-24	-18
36	27
26	19
26	22
->
-18	36

9	-11	-5	-13	-20
-2	-10	11	-4	-22
-24	-11	-19	25	-1
-6	23	29	-37	10
4	14	35	4	-18
->
-20	-4	-19	23	4

22	6	-22
16	-4	-13
32	1	-15
->
-22	-4	32

-2	-1	18
-4	0	31
3	0	-14
->
18	0	3

4	-9	12	6
-1	-1	-5	13
9	11	9	13
25	14	-4	26
-32	0	5	-2
->
6	-5	11	25

8	7	28	-23
-27	-19	-18	-6
->
-23	-18

-5	35
-19	20
-23	5
->
35	-19

-35	19	0
-25	31	8
-31	24	7
->
0	31	-31

12	3	-31	31
3	-18	-19	-5
->
31	-19
---
-6	-36	-5	-3	9	-4	0	23	-4	-4	0	-12	-11	-6	18
0	-11	-3	0	12	-1	2	22	5	-2	-5	-4	4	-2	3
->
-6	-5	9	0	-4	0	-11	18
0	-3	12	2	5	-5	4	3

-1	-3	4	2	-1	1	1	-4
7	4	5	-5	-3	1	-5	1
1	8	1	-2	-9	2	-8	2
16	2	6	-9	-6	-29	-6	-2
-1	-2	2	1	0	0	0	-2
2	-1	2	-1	0	-1	-1	-1
1	-1	3	0	0	0	0	-3
4	6	2	-4	-5	2	-7	2
-3	-3	0	3	-1	2	2	-3
->
-1	4	-1	1
7	5	-3	-5
1	1	-9	-8
16	6	-6	-6
-1	2	0	0
2	2	0	-1
1	3	0	0
4	2	-5	-7
-3	0	-1	2

-2	-9	-28
-11	-8	-10
->
-2	-28
-11	-10

8	0	6	14	1	8	29	2	16	16	1	27	-2
3	-9	2	-16	-11	3	0	0	-25	-5	-26	0	-22
-21	-19	-23	-8	-9	-20	-36	-34	-2	-31	8	-33	-4
-9	-2	-9	-7	1	-11	-32	-5	-5	-18	13	-32	11
->
8	6	1	29	16	1	-2
3	2	-11	0	-25	-26	-22
-21	-23	-9	-36	-2	8	-4
-9	-9	1	-32	-5	13	11

-2	6	-5	-4	-4	-5	3
-5	-8	-29	-1	-3	-1	-8
2	13	2	-3	-3	-3	8
-14	-2	9	-2	-5	-4	-5
3	11	-15	-4	-3	-4	7
-1	-2	-5	-3	-3	-3	-2
-9	-4	-4	-2	-4	-3	-5
2	9	-4	-4	-3	-4	6
6	20	18	-3	-2	-3	14
1	13	-23	-5	-5	-6	7
->
-2	-5	-4	3
-5	-29	-3	-8
2	2	-3	8
-14	9	-5	-5
3	-15	-3	7
-1	-5	-3	-2
-9	-4	-4	-5
2	-4	-3	6
6	18	-2	14
1	-23	-5	7

-17	-5	-11	-14	-10	-19	6	30	13	23	9
-4	0	-2	-10	-5	-13	11	-5	4	6	4
->
-17	-11	-10	6	13	9
-4	-2	-5	11	4	4

9	-17	10	0	19	-37
-10	11	-6	2	-11	35
->
9	10	19
-10	-6	-11
---
-1	-20	0	-6	-14
-5	-8	0	-2	-7
-13	37	-1	-1	8
->
-1	-20
-5	-8

-1	-2
-5	-31
1	5
-2	11
->
-1	-2
-5	-31

19	-17	24	6	26
-8	2	-1	-4	-11
-16	29	-9	8	-11
->
19	-17
-8	2

8	33	-12
-1	-9	1
1	3	-4
6	35	-14
->
8	33
-1	-9

8	-28	-12	0	5
-16	24	-15	12	16
14	22	21	-24	-14
5	30	22	-10	-9
4	10	10	-12	-12
->
8	-28
-16	24

12	12	-3	27
5	-3	4	1
->
12	12
5	-3
